Below is a small trained network, with its code and all its weights. Each question gives an input and a target symbol and asks what happens when units are switched off, that is, made to give their printed mean instead of their output.

import numpy as np


def w(rows, s, z=0):
    codes = np.array(rows[::2]) - 128.0
    scale = np.full(codes.shape[1], s)
    scale[-1] = z or s
    return codes * scale


def f(y):
    return np.maximum(y, 0)


def softmax(a):
    e = np.exp(a - a.max(-1, keepdims=True))
    return e / e.sum(-1, keepdims=True)


def log_softmax(a):
    a = a - a.max(-1, keepdims=True)
    return a - np.log(np.exp(a).sum(-1, keepdims=True))


def net(x, mask):
    ids = ['αγδεηθλφψω'.index(c) for c in x.split()]
    T = len(ids)
    res = E[ids] + P[:T]
    r = res
    for j in range(3):
        rows = slice(3 * j, 3 * j + 3)
        q, k, v = (r @ M[0][rows].T for M in (Q, K, V))
        z = softmax(np.where(np.tri(T) > 0, q @ k.T / 3**0.5, -1e9)) @ v
        o = O[0][rows]
        res = res + np.where(mask[j], z, o[:, -1]) @ o[:, :-1]
    y = f(res @ A[0][:, :-1].T + A[0][:, -1])
    res = res + np.where(mask[3:7], y, B[0][:, -1]) @ B[0][:, :-1]
    return log_softmax(res[-1] @ U[:, :-1].T + U[:, -1])


Q, K, V, O, A, B = {}, {}, {}, {}, {}, {}
E = w([
[147,78,65,93,170,115],'α',
[55,117,169,141,228,152],'γ',
[174,82,97,192,122,154],'δ',
[110,57,133,128,172,162],'ε',
[196,84,120,130,138,70],'η',
[124,105,165,119,200,87],'θ',
[132,75,199,80,145,120],'λ',
[114,135,188,119,135,186],'φ',
[201,133,64,94,83,196],'ψ',
[249,98,152,148,87,112],'ω',
],0.017)
P = w([
[129,115,149,121,133,118],'0',
[179,102,124,69,220,158],'1',
[94,83,167,246,102,51],'2',
[110,168,156,136,93,167],'3',
[226,140,143,95,204,183],'4',
[41,115,153,147,74,20],'5',
[99,158,139,159,111,169],'6',
[186,63,155,57,223,165],'7',
],0.014)
Q[0] = w([
[192,203,61,104,141,142],'h0',
[68,154,52,199,85,107],'h0',
[110,159,172,84,71,155],'h0',
[1,135,105,177,108,52],'h1',
[158,65,152,163,88,53],'h1',
[85,230,66,142,55,144],'h1',
[98,32,110,76,131,74],'h2',
[65,141,81,189,44,127],'h2',
[49,122,192,153,69,58],'h2',
],0.0097)
K[0] = w([
[127,103,112,141,207,96],'h0',
[252,75,110,125,235,238],'h0',
[92,176,165,100,140,173],'h0',
[185,202,169,134,155,230],'h1',
[192,195,182,77,73,125],'h1',
[204,58,110,145,254,202],'h1',
[75,126,167,90,158,119],'h2',
[206,102,99,155,213,246],'h2',
[180,118,238,68,221,159],'h2',
],0.0082)
V[0] = w([
[199,88,90,121,172,72],'h0',
[124,102,105,103,100,254],'h0',
[91,145,114,167,172,81],'h0',
[97,37,131,116,133,82],'h1',
[65,103,147,156,197,163],'h1',
[144,126,217,103,109,96],'h1',
[126,122,205,79,159,124],'h2',
[160,162,171,119,50,149],'h2',
[104,133,148,156,26,149],'h2',
],0.013)
O[0] = w([
[78,137,179,33,96,41,187],'h0',
[251,25,108,144,135,118,88],'h0',
[23,139,93,165,166,117,134],'h0',
[115,58,165,41,200,161,254],'h1',
[91,99,91,180,226,88,200],'h1',
[142,238,238,141,153,157,211],'h1',
[138,199,194,189,242,151,217],'h2',
[150,158,91,163,82,254,62],'h2',
[163,114,89,119,80,227,47],'h2',
],0.0091,0.0079)
A[0] = w([
[75,117,68,223,159,25,79],'n0',
[75,98,151,176,170,82,182],'n1',
[52,101,73,1,100,125,176],'n2',
[144,153,96,189,235,105,9],'n3',
],0.0082,0.0012)
B[0] = w([
[79,42,144,86,10,254,210],'n0',
[38,129,124,6,55,150,249],'n1',
[195,63,229,180,19,18,173],'n2',
[79,178,83,200,131,195,241],'n3',
],0.0057,0.02)
U = w([
[112,70,183,87,138,49,34],'α',
[68,181,23,75,123,206,95],'γ',
[156,41,185,176,76,105,237],'δ',
[106,57,137,75,232,114,171],'ε',
[125,233,253,187,100,7,154],'η',
[50,250,139,113,156,66,111],'θ',
[145,199,229,112,216,152,1],'λ',
[155,142,132,196,161,226,126],'φ',
[134,55,98,48,10,220,70],'ψ',
[121,196,215,145,7,218,188],'ω',
],0.0056,0.007)

Each question gives the input, a string of symbols that net reads in full, and the target symbol t.
The units are the heads (3 rows each of Q, K, V and O) and the neurons (one row each of A and B). Each row of codes is followed by its name. A weight is (code - 128) times the scale printed after its matrix; where a second scale follows, it is the last column's (O, A, B and U).
mask holds one flag per unit, heads first, then neurons. A switched-off unit (its flag False) gives its mean, the last column of its rows in O or B, instead of its output. The means were averaged over made-up inputs and are rounded, as every weight is.
A unit's drop is (log p(t) with every unit on - log p(t) with that unit switched off) / (log p(t) with every unit on - log p(t) with every unit switched off).
The circuit of an input: a set's keep is (log p(t) with only the set's units on - log p(t) with every unit switched off) / (log p(t) with every unit on - log p(t) with every unit switched off). Starting from all 7 units, units are removed one at a time, each time the one whose removal leaves the highest keep (on an exact tie, the one counted first), for as long as the keep stays at least 0.8.
circuit, biggest first: the units of the circuit, biggest drop first
most important unit: the unit with the biggest drop
top k neurons: the k neurons with the biggest drops, biggest first
which heads matter: for each layer, one digit per head in row order, 1 if its drop is at least 0.15 and else 0, layers parted by /
input ε α ε ψ ψ λ, target δ: circuit, biggest first => h0
input θ λ φ ω γ δ λ ω, target δ: which heads matter => 011
input α ω α φ ε ε, target ω: top 2 neurons => n0, n1
input φ φ δ ε θ φ δ ε, target φ: which heads matter => 101
input θ γ φ θ φ λ γ δ, target λ: which heads matter => 010
input ε φ λ ε ω, target λ: circuit, biggest first => h1, n0
input δ ε φ ω ε λ, target η: circuit, biggest first => h1, h2
input α ω ε, target η: circuit, biggest first => h1, h0, n0
input φ λ φ φ, target φ: circuit, biggest first => h0, n1
input γ δ ε, target ψ: circuit, biggest first => n0, h1, n1
input λ η ψ δ ω, target ψ: which heads matter => 001
input η λ λ γ ω ω, target η: which heads matter => 010
input ε φ γ, target ω: circuit, biggest first => n0, h1
input θ φ ε, target ω: which heads matter => 011
input ω φ ψ ε γ, target ψ: most important unit => h2
input λ η δ η φ α, target ω: circuit, biggest first => h1, n0
input φ φ φ λ γ α ω φ, target α: top 2 neurons => n2, n3
input η λ η, target θ: which heads matter => 101
input ω α ε α ψ, target ε: which heads matter => 010
input ε λ ε ε φ, target ε: circuit, biggest first => h1
input ω λ φ α ψ ω γ θ, target ω: which heads matter => 011
